Below are the code and all the weights of a small trained network. Each question names an input and a class and asks about switching units off, where a switched-off unit gives its printed mean instead of its output.

import numpy as np


def w(rows, s, z=0):
    codes = np.array(rows[::2]) - 128.0
    scale = np.full(codes.shape[1], s)
    scale[-1] = z or s
    return codes * scale


def f(y):
    return y / 2 * (1 + np.tanh(0.7978845608 * (y + 0.044715 * y**3)))


def log_softmax(a):
    a = a - a.max(-1, keepdims=True)
    return a - np.log(np.exp(a).sum(-1, keepdims=True))


def net(x, mask):
    res = np.array(x, float).reshape(1, 3) / 4 @ E
    y = f(res @ A[0][:, :-1].T + A[0][:, -1])
    res = res + np.where(mask, y, B[0][:, -1]) @ B[0][:, :-1]
    return log_softmax(res[-1] @ U[:, :-1].T + U[:, -1])


A, B = {}, {}
E = w([
[195,101,166,170,203,37,217,136,201,58,108],'x0',
[175,200,173,45,83,3,114,187,90,78,178],'x1',
[140,138,177,95,182,227,224,80,57,76,191],'x2',
],0.0075)
A[0] = w([
[96,123,103,140,104,157,78,128,155,155,58,251],'neuron 0',
[100,133,173,151,160,169,132,84,2,76,102,251],'neuron 1',
[126,145,115,120,81,128,83,113,155,199,93,201],'neuron 2',
[128,98,172,176,122,148,173,98,150,56,145,250],'neuron 3',
[127,110,150,180,165,198,193,96,57,154,113,149],'neuron 4',
[150,147,145,147,121,82,169,165,150,63,152,205],'neuron 5',
[104,124,140,127,106,194,155,75,148,159,100,180],'neuron 6',
[99,128,109,99,76,94,77,138,128,163,110,207],'neuron 7',
[78,122,95,157,105,193,174,95,108,147,104,250],'neuron 8',
[98,111,112,156,145,183,133,104,81,180,104,250],'neuron 9',
[90,91,114,160,116,161,109,80,99,181,147,197],'neuron 10',
[190,140,158,141,141,167,219,135,145,81,118,234],'neuron 11',
],0.0086,0.0024)
B[0] = w([
[99,206,119,117,121,157,74,197,198,160,157,237],'neuron 0',
[167,34,102,42,100,126,108,79,125,100,220,251],'neuron 1',
[53,128,131,199,17,140,65,189,178,130,135,218],'neuron 2',
[138,154,62,66,211,101,139,46,100,100,88,225],'neuron 3',
[35,85,22,57,167,87,134,143,160,107,178,242],'neuron 4',
[204,90,152,93,233,74,143,96,60,56,85,240],'neuron 5',
[60,133,125,110,150,158,193,160,156,185,211,209],'neuron 6',
[78,212,121,214,64,99,28,157,80,88,77,219],'neuron 7',
[119,113,25,82,138,187,19,105,157,155,255,241],'neuron 8',
[71,87,106,67,133,120,34,81,177,189,183,240],'neuron 9',
[64,81,128,130,39,186,92,112,173,158,189,223],'neuron 10',
[174,119,48,29,157,101,203,77,92,74,169,254],'neuron 11',
],0.006,0.0066)
U = w([
[140,136,108,174,119,166,207,88,166,177,45,28],'0',
[48,77,30,56,200,153,130,78,129,164,239,93],'1',
[154,155,227,85,24,92,98,138,76,58,156,82],'2',
[75,181,85,202,98,47,43,254,118,194,42,226],'3',
[177,126,216,172,154,73,113,129,86,191,111,5],'4',
[240,86,203,62,195,37,198,79,83,101,164,243],'5',
[98,129,158,182,52,180,37,80,209,218,185,34],'6',
],0.0051,0.0024)

Each question gives the input, the list of numbers given to net, and the class t.
The units are the neurons (one row each of A and B). Each row of codes is followed by its name. A weight is (code - 128) times the scale printed after its matrix; where a second scale follows, it is the last column's (A, B and U).
mask holds one flag per neuron, in row order. A switched-off neuron (its flag False) gives its mean, the last column of its row in B, instead of its output. The means were averaged over made-up inputs and are rounded, as every weight is.
A unit's drop is (log p(t) with every unit on - log p(t) with that unit switched off) / (log p(t) with every unit on - log p(t) with every unit switched off).
The circuit of an input: a set's keep is (log p(t) with only the set's units on - log p(t) with every unit switched off) / (log p(t) with every unit on - log p(t) with every unit switched off). Starting from all 12 units, units are removed one at a time, each time the one whose removal leaves the highest keep (on an exact tie, the one counted first), for as long as the keep stays at least 0.8.
units of the circuit, in order: the units of the circuit, biggest drop first
top k neurons: the k neurons with the biggest drops, biggest first
drop when u is switched off: that unit's drop, to one decimal
input [-4,5,0], class 2: units of the circuit, in order => (neuron 4; neuron 8)
input [6,3,-6], class 5: units of the circuit, in order => (neuron 5)
input [-5,-8,-2], class 6: units of the circuit, in order => (neuron 2; neuron 10)
input [3,-1,-4], class 3: top 2 neurons => (neuron 1; neuron 11)
input [-6,4,3], class 2: top 2 neurons => (neuron 4; neuron 8)
input [-2,-4,-7], class 3: top 2 neurons => (neuron 7; neuron 1)
input [-8,0,-7], class 3: top 2 neurons => (neuron 7; neuron 1)
input [-6,-5,-7], class 6: drop when neuron 10 is switched off => 0.2
input [-2,2,2], class 2: units of the circuit, in order => (neuron 4; neuron 8; neuron 9)
input [4,-5,-4], class 0: drop when neuron 3 is switched off => 0.0
input [-4,6,5], class 2: drop when neuron 11 is switched off => 0.3
input [8,1,-6], class 5: drop when neuron 5 is switched off => 0.2
